Below are the code and all the weights of a small trained network. Each question names an input and a target symbol and asks about switching units off, where a switched-off unit gives its printed mean instead of its output.

import numpy as np


def w(rows, s, z=0):
    codes = np.array(rows[::2]) - 128.0
    scale = np.full(codes.shape[1], s)
    scale[-1] = z or s
    return codes * scale


def norm(h):
    return h / np.sqrt((h * h).mean(-1, keepdims=True) + 1e-5)


def softmax(a):
    e = np.exp(a - a.max(-1, keepdims=True))
    return e / e.sum(-1, keepdims=True)


def log_softmax(a):
    a = a - a.max(-1, keepdims=True)
    return a - np.log(np.exp(a).sum(-1, keepdims=True))


def net(x, mask):
    ids = ['δζμξπσφψω'.index(c) for c in x.split()]
    T = len(ids)
    res = E[ids] + P[:T]
    u = 0
    for l in range(3):
        r = norm(res)
        for j in range(3):
            rows = slice(3 * j, 3 * j + 3)
            q, k, v = (r @ M[l][rows].T for M in (Q, K, V))
            z = softmax(np.where(np.tri(T) > 0, q @ k.T / 3**0.5, -1e9)) @ v
            o = O[l][rows]
            res = res + np.where(mask[u + j], z, o[:, -1]) @ o[:, :-1]
        u += 3
    return log_softmax(norm(res)[-1] @ U[:, :-1].T + U[:, -1])


Q, K, V, O = {}, {}, {}, {}
E = w([
[160,112,199],'δ',
[148,70,104],'ζ',
[132,5,171],'μ',
[164,84,21],'ξ',
[134,5,171],'π',
[82,75,228],'σ',
[194,100,129],'φ',
[145,68,90],'ψ',
[16,122,139],'ω',
],0.023)
P = w([
[168,1,124],'0',
[192,63,171],'1',
[134,66,78],'2',
[189,111,180],'3',
[131,102,67],'4',
[182,144,176],'5',
[119,138,53],'6',
[173,176,169],'7',
[112,153,45],'8',
[161,212,161],'9',
[102,132,53],'10',
[178,188,167],'11',
],0.0075)
Q[0] = w([
[124,50,121],'0.h1',
[99,121,109],'0.h1',
[48,13,91],'0.h1',
[6,117,101],'0.h2',
[147,186,200],'0.h2',
[165,44,147],'0.h2',
[232,88,149],'0.h3',
[188,145,191],'0.h3',
[95,119,233],'0.h3',
],0.024)
K[0] = w([
[149,157,103],'0.h1',
[109,188,140],'0.h1',
[133,252,125],'0.h1',
[67,204,32],'0.h2',
[112,150,245],'0.h2',
[237,171,122],'0.h2',
[224,87,104],'0.h3',
[130,56,195],'0.h3',
[106,130,243],'0.h3',
],0.02)
V[0] = w([
[25,184,79],'0.h1',
[138,249,160],'0.h1',
[109,99,103],'0.h1',
[152,164,73],'0.h2',
[84,64,215],'0.h2',
[110,116,119],'0.h2',
[2,100,172],'0.h3',
[25,149,124],'0.h3',
[87,217,53],'0.h3',
],0.0096)
O[0] = w([
[193,1,160,78],'0.h1',
[197,174,184,2],'0.h1',
[113,97,105,161],'0.h1',
[62,121,61,113],'0.h2',
[222,143,229,156],'0.h2',
[124,149,129,133],'0.h2',
[102,123,232,127],'0.h3',
[131,80,190,80],'0.h3',
[180,11,109,21],'0.h3',
],0.0083,0.0068)
Q[1] = w([
[111,125,206],'1.h1',
[164,75,208],'1.h1',
[213,43,96],'1.h1',
[46,69,83],'1.h2',
[209,144,164],'1.h2',
[205,78,140],'1.h2',
[51,206,109],'1.h3',
[150,202,86],'1.h3',
[142,246,40],'1.h3',
],0.013)
K[1] = w([
[123,110,79],'1.h1',
[167,39,95],'1.h1',
[182,22,148],'1.h1',
[56,112,75],'1.h2',
[167,136,183],'1.h2',
[89,104,183],'1.h2',
[2,171,108],'1.h3',
[98,105,53],'1.h3',
[80,125,41],'1.h3',
],0.018)
V[1] = w([
[185,96,131],'1.h1',
[188,149,106],'1.h1',
[74,123,151],'1.h1',
[165,79,198],'1.h2',
[113,163,253],'1.h2',
[162,44,64],'1.h2',
[106,213,143],'1.h3',
[46,143,176],'1.h3',
[131,100,127],'1.h3',
],0.0064)
O[1] = w([
[103,201,99,73],'1.h1',
[78,174,169,82],'1.h1',
[156,70,101,174],'1.h1',
[125,188,59,23],'1.h2',
[70,120,33,2],'1.h2',
[166,188,149,175],'1.h2',
[206,16,156,110],'1.h3',
[254,96,173,184],'1.h3',
[114,152,120,136],'1.h3',
],0.0048,0.0024)
Q[2] = w([
[113,139,174],'2.h1',
[20,115,162],'2.h1',
[116,160,171],'2.h1',
[120,198,178],'2.h2',
[93,111,111],'2.h2',
[135,123,95],'2.h2',
[48,215,166],'2.h3',
[128,193,5],'2.h3',
[33,60,87],'2.h3',
],0.023)
K[2] = w([
[104,113,163],'2.h1',
[45,98,234],'2.h1',
[146,161,185],'2.h1',
[134,127,43],'2.h2',
[80,120,113],'2.h2',
[98,165,147],'2.h2',
[62,224,220],'2.h3',
[136,174,3],'2.h3',
[6,17,76],'2.h3',
],0.02)
V[2] = w([
[208,149,184],'2.h1',
[53,119,163],'2.h1',
[47,103,171],'2.h1',
[69,99,153],'2.h2',
[71,130,160],'2.h2',
[120,152,116],'2.h2',
[54,73,182],'2.h3',
[217,180,226],'2.h3',
[152,136,253],'2.h3',
],0.008)
O[2] = w([
[102,166,100,45],'2.h1',
[138,139,77,216],'2.h1',
[156,139,73,238],'2.h1',
[136,155,158,217],'2.h2',
[118,169,140,192],'2.h2',
[138,130,113,117],'2.h2',
[220,159,51,210],'2.h3',
[97,98,101,2],'2.h3',
[201,131,1,76],'2.h3',
],0.0094,0.0023)
U = w([
[134,233,87,248],'δ',
[98,142,195,92],'ζ',
[197,127,53,109],'μ',
[24,59,26,83],'ξ',
[195,124,50,83],'π',
[232,180,211,116],'σ',
[70,193,160,170],'φ',
[58,81,210,1],'ψ',
[194,3,173,138],'ω',
],0.013,0.004)

Each question gives the input, a string of symbols that net reads in full, and the target symbol t.
The units are the heads (3 rows each of Q, K, V and O). Each row of codes is followed by its name. A weight is (code - 128) times the scale printed after its matrix; where a second scale follows, it is the last column's (O and U).
mask holds one flag per head, layer by layer. A switched-off head (its flag False) gives its mean, the last column of its rows in O, instead of its output. The means were averaged over made-up inputs and are rounded, as every weight is.
A unit's drop is (log p(t) with every unit on - log p(t) with that unit switched off) / (log p(t) with every unit on - log p(t) with every unit switched off).
The circuit of an input: a set's keep is (log p(t) with only the set's units on - log p(t) with every unit switched off) / (log p(t) with every unit on - log p(t) with every unit switched off). Starting from all 9 units, units are removed one at a time, each time the one whose removal leaves the highest keep (on an exact tie, the one counted first), for as long as the keep stays at least 0.8.
units of the circuit, in order: the units of the circuit, biggest drop first
unit that matters most: the unit with the biggest drop
heads that matter: for each layer, one digit per head in row order, 1 if its drop is at least 0.15 and else 0, layers parted by /
input ω σ σ, target ω: units of the circuit, in order : [0.h1]
input φ ξ σ δ φ σ π, target φ: units of the circuit, in order : [0.h3 2.h3 0.h1]
input ω μ ω δ π ξ ω σ ω σ δ φ, target φ: heads that matter : 000 / 000 / 001
input σ π ξ ξ ζ ω μ ζ σ, target ω: heads that matter : 101 / 010 / 001
input μ ψ ψ μ, target μ: units of the circuit, in order : [2.h3 0.h3]
input ξ ζ φ, target φ: units of the circuit, in order : [2.h3 0.h3]
input ξ ξ π, target ξ: heads that matter : 111 / 001 / 000
input δ ω μ ω ψ, target ω: heads that matter : 100 / 000 / 001
input φ ξ ξ ξ σ δ ψ ξ, target ξ: heads that matter : 011 / 000 / 001
input σ δ π ψ μ ψ ξ ξ ξ φ μ, target φ: heads that matter : 111 / 000 / 001
input ψ δ ζ φ ζ, target φ: units of the circuit, in order : [2.h3 0.h1]
input σ ψ ω ζ φ ψ ψ σ δ ψ π, target δ: units of the circuit, in order : [0.h1 0.h3]
input ξ φ μ, target φ: units of the circuit, in order : [0.h3 2.h3 0.h1]
input ξ μ ξ ω μ δ σ, target δ: heads that matter : 111 / 000 / 101
input φ π σ, target φ: unit that matters most : 0.h1
input ψ μ δ ξ μ ξ σ ξ δ ξ σ, target ξ: heads that matter : 010 / 000 / 101
input ξ ζ ξ π μ π, target π: units of the circuit, in order : [2.h3 0.h3]
input π σ ζ μ σ, target σ: units of the circuit, in order : [0.h3 1.h3 2.h3]
input δ σ δ ω ψ φ ζ, target φ: heads that matter : 000 / 000 / 001
input σ ω σ ξ ω ψ ψ σ ψ ξ ω μ, target μ: units of the circuit, in order : [2.h3]
input ω ψ ξ ω ω σ ζ, target ω: heads that matter : 100 / 000 / 001
input ω φ ψ, target φ: units of the circuit, in order : [2.h3 0.h1]
input ψ ω ξ ω ψ μ ω π, target μ: heads that matter : 001 / 000 / 001
input μ ω ψ ξ ξ σ σ ξ ξ ξ δ, target δ: units of the circuit, in order : [0.h3 2.h3]
